Below is a small trained network, with its code and all its weights. Each question gives an input and a class and asks what happens when units are switched off, that is, made to give their printed mean instead of their output.

import numpy as np


def w(rows, s, z=0):
    codes = np.array(rows[::2]) - 128.0
    scale = np.full(codes.shape[1], s)
    scale[-1] = z or s
    return codes * scale


def f(y):
    return y / 2 * (1 + np.tanh(0.7978845608 * (y + 0.044715 * y**3)))


def log_softmax(a):
    a = a - a.max(-1, keepdims=True)
    return a - np.log(np.exp(a).sum(-1, keepdims=True))


def net(x, mask):
    res = np.array(x, float).reshape(1, 7) / 4 @ E
    y = f(res @ A[0][:, :-1].T + A[0][:, -1])
    res = res + np.where(mask, y, B[0][:, -1]) @ B[0][:, :-1]
    return log_softmax(res[-1] @ U[:, :-1].T + U[:, -1])


A, B = {}, {}
E = w([
[97,189,135,92,191,225,160,95,161],'x0',
[128,130,127,123,122,128,131,130,130],'x1',
[129,126,130,131,132,130,125,125,128],'x2',
[130,219,80,154,179,56,133,79,84],'x3',
[178,203,102,88,104,142,30,200,182],'x4',
[108,126,139,109,135,154,110,211,2],'x5',
[245,96,134,38,156,122,117,76,72],'x6',
],0.0086)
A[0] = w([
[88,188,53,87,178,65,94,96,132,36],'N0',
[226,166,165,167,123,122,140,165,205,234],'N1',
[100,152,111,84,178,195,135,104,135,22],'N2',
[10,145,68,215,119,137,106,182,165,101],'N3',
[137,155,44,156,162,80,119,123,103,54],'N4',
[189,174,118,132,174,134,41,236,165,69],'N5',
[130,147,43,108,154,135,64,163,177,98],'N6',
[102,97,141,121,47,49,53,105,113,9],'N7',
[104,159,147,135,120,183,74,184,3,139],'N8',
[84,156,92,117,171,49,140,125,109,28],'N9',
[138,72,209,145,93,204,63,121,161,4],'N10',
[171,81,124,223,126,54,88,138,104,35],'N11',
[120,173,112,163,161,125,69,71,92,35],'N12',
[72,176,173,83,209,158,146,111,151,2],'N13',
],0.0081,0.0052)
B[0] = w([
[82,85,121,91,47,120,107,158,92,180],'N0',
[96,114,137,140,156,86,112,50,110,228],'N1',
[159,228,203,186,154,207,52,201,175,163],'N2',
[176,116,44,61,255,158,94,91,112,254],'N3',
[50,112,105,64,42,154,125,159,139,168],'N4',
[106,109,153,161,165,87,244,139,35,223],'N5',
[111,111,157,170,132,155,152,127,131,182],'N6',
[243,207,169,165,156,194,124,207,175,158],'N7',
[90,148,125,165,92,57,51,19,186,246],'N8',
[94,113,125,62,73,112,171,200,136,159],'N9',
[61,54,36,66,28,169,124,185,155,169],'N10',
[157,194,211,176,184,186,82,215,160,178],'N11',
[96,71,60,53,65,171,159,221,135,150],'N12',
[195,170,230,179,119,161,123,199,190,172],'N13',
],0.0095,0.007)
U = w([
[192,199,181,166,125,175,65,245,202,50],'0',
[57,74,40,32,12,162,111,215,165,67],'1',
[126,125,103,127,131,123,110,93,141,255],'2',
[123,125,103,122,136,122,104,89,147,236],'3',
[226,106,52,17,202,149,57,83,76,68],'4',
[84,149,107,185,72,73,64,16,228,58],'5',
[67,77,152,205,172,128,254,128,61,57],'6',
],0.0092,0.0095)

Each question gives the input, the list of numbers given to net, and the class t.
The units are the neurons (one row each of A and B). Each row of codes is followed by its name. A weight is (code - 128) times the scale printed after its matrix; where a second scale follows, it is the last column's (A, B and U).
mask holds one flag per neuron, in row order. A switched-off neuron (its flag False) gives its mean, the last column of its row in B, instead of its output. The means were averaged over made-up inputs and are rounded, as every weight is.
A unit's drop is (log p(t) with every unit on - log p(t) with that unit switched off) / (log p(t) with every unit on - log p(t) with every unit switched off).
The circuit of an input: a set's keep is (log p(t) with only the set's units on - log p(t) with every unit switched off) / (log p(t) with every unit on - log p(t) with every unit switched off). Starting from the 12 units with the biggest drops (on a tie, the unit counted first), units are removed one at a time, each time the one whose removal leaves the highest keep (on an exact tie, the one counted first), for as long as the keep stays at least 0.8.
circuit, biggest first: the units of the circuit, biggest drop first
k most important neurons: the k neurons with the biggest drops, biggest first
input [-2,3,4,-7,-1,7,5], class 1: circuit, biggest first	(N10)
input [7,-1,6,-1,-4,-1,-1], class 0: 2 most important neurons	(N13 N2)
input [-5,8,4,-3,4,8,-5], class 3: circuit, biggest first	(N8 N3 N5)
input [3,3,5,4,6,-4,1], class 6: 2 most important neurons	(N5 N8)
input [-6,-1,0,7,-5,2,2], class 1: circuit, biggest first	(N4 N9)
input [-7,1,7,-2,-7,-6,-2], class 0: circuit, biggest first	(N11 N7)
input [7,2,-8,-6,7,7,5], class 2: 2 most important neurons	(N8 N5)
input [8,3,4,-7,-5,-5,5], class 0: circuit, biggest first	(N2 N13)
input [8,-6,8,6,-6,7,-6], class 0: circuit, biggest first	(N13 N2)
input [-8,0,-2,8,1,0,-3], class 0: 2 most important neurons	(N11 N7)
input [4,2,6,7,2,0,-5], class 1: circuit, biggest first	(N0 N12)
input [2,-3,2,2,6,-7,-7], class 4: 2 most important neurons	(N3 N8)
input [0,7,-8,1,-8,5,-6], class 2: circuit, biggest first	(N5 N3)
input [6,3,3,8,5,1,-4], class 1: 2 most important neurons	(N0 N12)
input [-7,4,-2,6,-2,5,-5], class 0: circuit, biggest first	(N11)
input [0,7,-2,-7,8,-2,1], class 6: 2 most important neurons	(N5 N1)
input [-1,0,-2,-7,-3,1,5], class 1: 2 most important neurons	(N10 N3)
input [-8,-7,7,-7,3,4,-8], class 0: 2 most important neurons	(N7 N11)
input [7,-2,5,-5,4,-1,7], class 0: 2 most important neurons	(N2 N3)
input [6,-2,-4,4,1,8,-4], class 5: circuit, biggest first	(N8)
input [8,-3,6,5,-1,8,4], class 0: 2 most important neurons	(N2 N13)
